Below is a small trained network, with its code and all its weights. Each question gives an input and a target symbol and asks what happens when units are switched off, that is, made to give their printed mean instead of their output.

import numpy as np


def w(rows, s, z=0):
    codes = np.array(rows[::2]) - 128.0
    scale = np.full(codes.shape[1], s)
    scale[-1] = z or s
    return codes * scale


def f(y):
    return np.maximum(y, 0)


def softmax(a):
    e = np.exp(a - a.max(-1, keepdims=True))
    return e / e.sum(-1, keepdims=True)


def log_softmax(a):
    a = a - a.max(-1, keepdims=True)
    return a - np.log(np.exp(a).sum(-1, keepdims=True))


def net(x, mask):
    ids = ['βγδζηθλμσφω'.index(c) for c in x.split()]
    T = len(ids)
    res = E[ids] + P[:T]
    u = 0
    for l in range(3):
        q, k, v = (res @ M[l].T for M in (Q, K, V))
        z = softmax(np.where(np.tri(T) > 0, q @ k.T / 3**0.5, -1e9)) @ v
        res = res + np.where(mask[u], z, O[l][:, -1]) @ O[l][:, :-1]
        u += 1
        y = f(res @ A[l][:, :-1].T + A[l][:, -1])
        res = res + np.where(mask[u : u + 8], y, B[l][:, -1]) @ B[l][:, :-1]
        u += 8
    return log_softmax(res[-1] @ U[:, :-1].T + U[:, -1])


Q, K, V, O, A, B = {}, {}, {}, {}, {}, {}
E = w([
[114,126,2],'β',
[166,182,78],'γ',
[18,148,119],'δ',
[41,153,115],'ζ',
[94,154,101],'η',
[87,104,114],'θ',
[34,80,145],'λ',
[180,148,119],'μ',
[223,30,117],'σ',
[164,71,75],'φ',
[180,96,206],'ω',
],0.021)
P = w([
[14,78,54],'0',
[41,104,66],'1',
[62,122,57],'2',
[79,134,66],'3',
[89,150,83],'4',
[101,161,92],'5',
[103,174,115],'6',
[119,192,116],'7',
[125,198,138],'8',
[139,212,144],'9',
[148,223,174],'10',
[153,244,173],'11',
[174,253,176],'12',
[114,164,171],'13',
],0.0046)
Q[0] = w([
[3,170,127],'L0H1',
[218,150,127],'L0H1',
[171,147,155],'L0H1',
],0.013)
K[0] = w([
[42,134,9],'L0H1',
[183,153,181],'L0H1',
[140,106,234],'L0H1',
],0.012)
V[0] = w([
[50,254,30],'L0H1',
[173,226,129],'L0H1',
[106,237,88],'L0H1',
],0.0067)
O[0] = w([
[34,2,85,254],'L0H1',
[208,203,201,97],'L0H1',
[155,208,155,167],'L0H1',
],0.0071,0.0068)
A[0] = w([
[177,97,235,253],'L0N1',
[143,130,63,106],'L0N2',
[109,94,86,192],'L0N3',
[128,166,87,100],'L0N4',
[8,112,144,104],'L0N5',
[103,143,139,146],'L0N6',
[75,154,154,198],'L0N7',
[51,191,96,218],'L0N8',
],0.014,0.0044)
B[0] = w([
[254,141,135,159],'L0N1',
[74,96,194,163],'L0N2',
[184,129,84,206],'L0N3',
[93,150,131,145],'L0N4',
[78,76,109,251],'L0N5',
[126,33,148,143],'L0N6',
[186,76,78,163],'L0N7',
[92,145,56,214],'L0N8',
],0.0085,0.023)
Q[1] = w([
[125,153,176],'L1H1',
[89,146,74],'L1H1',
[95,148,248],'L1H1',
],0.011)
K[1] = w([
[93,134,127],'L1H1',
[111,152,133],'L1H1',
[121,4,115],'L1H1',
],0.014)
V[1] = w([
[149,172,101],'L1H1',
[244,254,225],'L1H1',
[77,193,40],'L1H1',
],0.0067)
O[1] = w([
[190,122,151,178],'L1H1',
[76,104,38,2],'L1H1',
[2,155,228,177],'L1H1',
],0.0087,0.0045)
A[1] = w([
[183,86,158,217],'L1N1',
[255,110,192,110],'L1N2',
[136,182,233,65],'L1N3',
[139,135,51,148],'L1N4',
[46,129,118,125],'L1N5',
[208,148,234,255],'L1N6',
[44,81,103,95],'L1N7',
[22,146,103,143],'L1N8',
],0.0092,0.0086)
B[1] = w([
[29,165,46,168],'L1N1',
[249,151,82,202],'L1N2',
[189,134,114,199],'L1N3',
[119,136,110,228],'L1N4',
[117,168,98,206],'L1N5',
[114,130,40,225],'L1N6',
[193,131,106,254],'L1N7',
[106,254,213,232],'L1N8',
],0.0046,0.031)
Q[2] = w([
[232,122,103],'L2H1',
[173,86,203],'L2H1',
[99,103,254],'L2H1',
],0.008)
K[2] = w([
[137,201,164],'L2H1',
[65,151,177],'L2H1',
[2,64,114],'L2H1',
],0.0065)
V[2] = w([
[192,150,45],'L2H1',
[108,2,254],'L2H1',
[202,32,137],'L2H1',
],0.0048)
O[2] = w([
[25,205,105,240],'L2H1',
[132,155,87,3],'L2H1',
[254,4,176,165],'L2H1',
],0.0042,0.034)
A[2] = w([
[63,198,191,173],'L2N1',
[168,180,8,2],'L2N2',
[170,174,123,216],'L2N3',
[95,22,176,93],'L2N4',
[77,103,71,75],'L2N5',
[45,139,191,174],'L2N6',
[143,213,77,253],'L2N7',
[174,195,111,203],'L2N8',
],0.012,0.0077)
B[2] = w([
[148,159,226,161],'L2N1',
[225,128,163,255],'L2N2',
[56,164,98,170],'L2N3',
[89,2,43,136],'L2N4',
[175,170,230,210],'L2N5',
[156,36,195,161],'L2N6',
[82,123,100,222],'L2N7',
[44,36,115,181],'L2N8',
],0.0061,0.047)
U = w([
[208,188,199,49],'β',
[76,199,142,136],'γ',
[170,100,158,74],'δ',
[166,120,154,72],'ζ',
[171,144,160,88],'η',
[144,105,129,138],'θ',
[123,65,102,111],'λ',
[34,188,1,198],'μ',
[158,71,94,40],'σ',
[126,121,98,255],'φ',
[211,180,137,131],'ω',
],0.0088,0.0092)

Each question gives the input, a string of symbols that net reads in full, and the target symbol t.
The units are the heads (3 rows each of Q, K, V and O) and the neurons (one row each of A and B). Each row of codes is followed by its name. A weight is (code - 128) times the scale printed after its matrix; where a second scale follows, it is the last column's (O, A, B and U).
mask holds one flag per unit, layer by layer, with each layer's heads first. A switched-off unit (its flag False) gives its mean, the last column of its rows in O or B, instead of its output. The means were averaged over made-up inputs and are rounded, as every weight is.
A unit's drop is (log p(t) with every unit on - log p(t) with that unit switched off) / (log p(t) with every unit on - log p(t) with every unit switched off).
The circuit of an input: a set's keep is (log p(t) with only the set's units on - log p(t) with every unit switched off) / (log p(t) with every unit on - log p(t) with every unit switched off). Starting from the 12 units with the biggest drops (on a tie, the unit counted first), units are removed one at a time, each time the one whose removal leaves the highest keep (on an exact tie, the one counted first), for as long as the keep stays at least 0.8.
units of the circuit, in order: the units of the circuit, biggest drop first
top k neurons: the k neurons with the biggest drops, biggest first
top k neurons in layer l: the k neurons of layer l with the biggest drops, biggest first
input δ μ γ η β δ ζ, target γ: units of the circuit, in order	L1H1; L2N2
input η μ γ δ σ δ ζ, target γ: units of the circuit, in order	L2N2; L1H1
input β β ω λ β β β β, target ω: units of the circuit, in order	L2N2; L1H1; L0N1; L0N5
input ω δ ω β φ, target ω: units of the circuit, in order	L0H1
input η β β δ ω δ β β β δ δ ω μ δ, target μ: top 3 neurons in layer 2	L2N6; L2N1; L2N7
input δ β δ δ λ, target λ: top 3 neurons	L2N4; L2N2; L2N5
input δ β β ζ γ μ β φ ω ζ ω γ β, target γ: top 3 neurons	L1N6; L0N4; L1N2
input β β γ β δ μ θ μ η, target μ: units of the circuit, in order	L0H1; L1H1; L0N5
input λ β θ ω θ β ζ φ δ γ η η, target γ: top 2 neurons	L2N2; L1N6
input δ β δ β μ δ γ θ λ σ λ γ ω σ, target ω: top 4 neurons	L2N2; L0N1; L1N1; L0N2
input β φ β γ σ φ γ δ λ, target λ: top 2 neurons	L2N4; L2N2
input λ θ μ θ, target μ: units of the circuit, in order	L2N2; L1N2
input ζ β β ζ, target δ: top 2 neurons in layer 2	L2N6; L2N5
input ω λ ω δ θ μ β γ ω ω β ω β, target ω: top 4 neurons	L2N2; L2N5; L0N1; L0N8
input θ δ φ ω μ μ β ω η ω δ γ β, target γ: top 2 neurons	L1N6; L1N2
input ζ ω δ η θ δ σ β θ ζ, target ω: top 4 neurons	L2N5; L2N2; L2N8; L0N8
input η θ β λ λ δ φ ζ γ μ β μ θ, target μ: top 4 neurons	L1N6; L1N2; L2N6; L2N1
input δ β μ β μ δ λ, target μ: top 2 neurons	L2N2; L2N6
input ζ β β δ δ δ δ, target δ: top 2 neurons in layer 0	L0N7; L0N5
input θ β θ λ ζ β σ, target σ: top 2 neurons in layer 0	L0N1; L0N8
input δ γ δ ω β δ μ ω ω λ, target ω: top 3 neurons	L2N5; L0N1; L2N2
input β β δ η, target β: top 4 neurons in layer 2	L2N8; L2N1; L2N7; L2N3
input θ η σ λ φ θ η σ θ ζ μ δ β, target μ: top 3 neurons in layer 2	L2N6; L2N1; L2N7
input ζ μ β δ δ ζ β δ ω ω δ, target ω: top 3 neurons	L2N2; L2N5; L1N7
input ζ δ γ, target γ: top 2 neurons in layer 0	L0N5; L0N1
input γ δ η δ, target γ: top 4 neurons	L1N8; L2N2; L0N8; L0N1
